Small tables with named rows and columns. After each table, cells are looked up by row and column.

Dasu.csv
,Koloza,Pufik,Mig,Bigare,Gotum,Vibinot,Vol,Remepub,Beb
Redi,4.74,7.76,3.69,2.89,5.15,7.51,5.42,9.15,8.13
Suf,5.10,8.23,3.45,2.60,4.94,8.75,5.31,9.06,7.76
Dolud,4.90,8.26,3.72,2.39,4.84,7.86,4.68,9.51,8.46
Sazik,5.13,7.99,3.45,2.08,4.55,7.52,4.40,8.87,7.57
Dabafer,4.91,8.02,3.48,3.13,4.68,7.76,4.96,9.36,7.81
Nim,4.85,7.96,3.59,3.13,4.79,7.57,4.84,9.35,7.81
Tozep,4.89,7.72,3.59,2.87,4.16,7.83,4.32,9.27,8.47
Fikik,4.04,9.06,2.90,2.86,4.34,7.81,4.92,8.23,8.67
Nugik,4.76,7.82,3.17,2.17,4.70,8.07,5.51,9.48,8.09
Makozo,5.17,8.21,3.49,2.91,4.97,8.75,5.58,9.08,7.74

What is the Pufik of Dabafer in Dasu? 8.02
What is the Vibinot of Tozep in Dasu? 7.83
What is the Koloza of Redi in Dasu? 4.74
What is the Vibinot of Nugik in Dasu? 8.07
What is the Beb of Dolud in Dasu? 8.46
What is the Remepub of Makozo in Dasu? 9.08
What is the Bigare of Dolud in Dasu? 2.39
What is the Pufik of Suf in Dasu? 8.23
What is the Vol of Dolud in Dasu? 4.68

Tiviz =
,Gugo,Zapig,Tofiroz,Lavu,Dopob,Mam,Rifose
Tunim,3.66,5.47,3.37,4.51,3.94,3.70,2.85
Vef,4.85,4.07,5.32,4.26,3.64,3.77,4.52
Taza,4.50,3.37,4.11,3.39,5.03,4.09,3.27
Kapazu,3.72,4.91,5.39,5.05,3.88,3.51,5.18
Tif,4.14,5.21,5.07,3.90,3.47,3.19,3.73
Vada,4.52,5.70,3.75,4.95,3.24,4.28,3.78
Dimoda,4.08,4.09,4.81,2.11,4.02,2.33,1.88
Zakelik,4.51,3.57,5.37,3.60,4.95,4.03,4.84
Mor,5.63,4.99,2.62,6.74,4.03,6.51,5.91
Putuve,5.33,3.84,4.80,3.39,3.56,3.81,3.44
Sopozo,7.15,4.59,0.79,7.65,3.66,8.11,6.17
Letub,6.41,5.19,2.05,5.86,3.13,6.46,4.30

Rifose of Zakelik: 4.84
Zapig of Letub: 5.19
Zapig of Tif: 5.21
Tofiroz of Taza: 4.11
Lavu of Letub: 5.86
Dopob of Letub: 3.13
Gugo of Mor: 5.63
Dopob of Putuve: 3.56
Lavu of Zakelik: 3.60
Mam of Kapazu: 3.51
Zapig of Kapazu: 4.91
Zapig of Dimoda: 4.09
Gugo of Dimoda: 4.08
Gugo of Zakelik: 4.51
Tofiroz of Zakelik: 5.37
Gugo of Vada: 4.52
Dopob of Zakelik: 4.95
Tofiroz of Tunim: 3.37

Rilafad =
cols = Rol, Bipepot, Lifon
Zam: [165, 152, 145]
Gudu: [194, 12, 14]
Tef: [0, 122, 198]
Vumezi: [175, 147, 137]

Tef, Bipepot -> 122
Gudu, Bipepot -> 12
Gudu, Rol -> 194
Gudu, Lifon -> 14
Zam, Bipepot -> 152
Tef, Lifon -> 198
Vumezi, Lifon -> 137
Zam, Rol -> 165
Vumezi, Rol -> 175
Zam, Lifon -> 145
Tef, Rol -> 0
Vumezi, Bipepot -> 147

Table Mume
|  | Pilomos | Segu | Bufe | Kidono |
|---|---|---|---|---|
| Vagu | 8.169 | 7.999 | 4.037 | 7.294 |
| Lod | -9.309 | 3.342 | 3.147 | 0.606 |
| Supulo | 6.234 | 9.122 | 8.200 | 0.678 |
| Dugotor | 2.537 | 1.127 | -2.143 | -7.715 |
| Rep | 3.499 | -1.917 | -2.490 | 8.905 |
| Vez | -1.951 | 2.861 | -2.430 | -5.186 |
| Vubod | -2.155 | -6.420 | -2.539 | -0.332 |
| Nad | 1.994 | 4.747 | 4.055 | -6.076 |

Vez, Bufe: -2.430
Nad, Bufe: 4.055
Supulo, Pilomos: 6.234
Nad, Pilomos: 1.994
Vez, Pilomos: -1.951
Rep, Segu: -1.917
Nad, Kidono: -6.076
Which row has the largest Kidono? Rep

Pabizod.tsv
	Zibil	Mer	Sigu	Lak	Mav	Paf
Bug	48	-17	37	17	20	35
Molomod	-38	7	-2	17	-9	-29
Ren	8	-34	-54	58	24	-25
Gogek	-78	-30	37	6	-5	44
Kozerap	8	35	50	90	52	39

What is the Lak of Molomod in Pabizod? 17
What is the Mer of Bug in Pabizod? -17
What is the Mav of Molomod in Pabizod? -9
What is the Paf of Bug in Pabizod? 35
What is the Zibil of Gogek in Pabizod? -78
What is the Zibil of Ren in Pabizod? 8
What is the Lak of Bug in Pabizod? 17
What is the Mer of Molomod in Pabizod? 7
What is the Paf of Gogek in Pabizod? 44
What is the Zibil of Bug in Pabizod? 48

Mup =
         Ribif  Kidedo  Lamugaz  Biz  Zipuzi  Gog  Mul  Nasipib  Lamo
Ril        116     228       77  114      87   23  143       53   106
Tob         83     145       75  156      79  130   73       77    66
Bop        120     243       67  119      99   34  143       45   100
Gur         47      19       70   59     128  104  107       52   105
Gibez       25      17       32   88     114   93  127       52   103
Lupu       129     225       52  111      96   27  160       53   103
Kamiz       89     139       77  154      79  133   79       86    55
Tubop      117     239       56  124      95   28  157       50   110
Geg         71      48      140   92      96  109   43       88   176
Sadivos    124     231       67  117      99   36  150       58   112

Zipuzi of Tubop = 95
Kidedo of Gibez = 17
Gog of Lupu = 27
Lamo of Bop = 100
Kidedo of Bop = 243
Nasipib of Gibez = 52
Kidedo of Kamiz = 139
Biz of Kamiz = 154
Biz of Gibez = 88

Rusos.csv
,Keder,Dunuli,Dusaf,Tedopi,Mol,Ses
Kas,144,169,72,136,114,25
Mizafek,29,103,106,114,136,171
Getop,137,54,83,215,107,90

Ses of Getop is 90
Ses of Mizafek is 171
Keder of Mizafek is 29
Tedopi of Getop is 215
Tedopi of Mizafek is 114
Dusaf of Getop is 83
Mol of Mizafek is 136
Dunuli of Kas is 169
Keder of Getop is 137
Mol of Kas is 114
Ses of Kas is 25
Keder of Kas is 144

Des:
	Mubogo	Poki	Nebeno	Leniv	Lotozu	Tela	Mitodig	Reremu	Rer	Gol
Pipapo	2364	3733	8010	5134	5254	3358	7049	6065	8454	7153
Zanu	2633	4299	8133	5597	4249	3849	6673	5567	8725	7206
Zegos	5401	4723	1545	4394	3547	7750	5024	3927	4818	7275
Dodod	5372	4708	1518	4390	3558	7911	4930	3916	4837	7282
Kadufa	3599	3504	5685	4430	6964	2966	7359	8621	6929	7952
Gad	3691	3499	5601	4417	6998	2949	7357	8631	6865	7973
Nom	6118	6435	3502	3867	3756	6068	5380	4899	5595	8108
Zur	6322	6421	4095	3127	3559	5399	5288	4976	5546	8321

What is the Lotozu of Nom in Des?
3756
What is the Tela of Zegos in Des?
7750
What is the Rer of Gad in Des?
6865
What is the Rer of Dodod in Des?
4837
What is the Rer of Zanu in Des?
8725
What is the Mitodig of Kadufa in Des?
7359
What is the Leniv of Zur in Des?
3127
What is the Mitodig of Nom in Des?
5380
What is the Reremu of Zegos in Des?
3927
What is the Reremu of Nom in Des?
4899
What is the Reremu of Gad in Des?
8631
Row with the largest Nebeno: Zanu

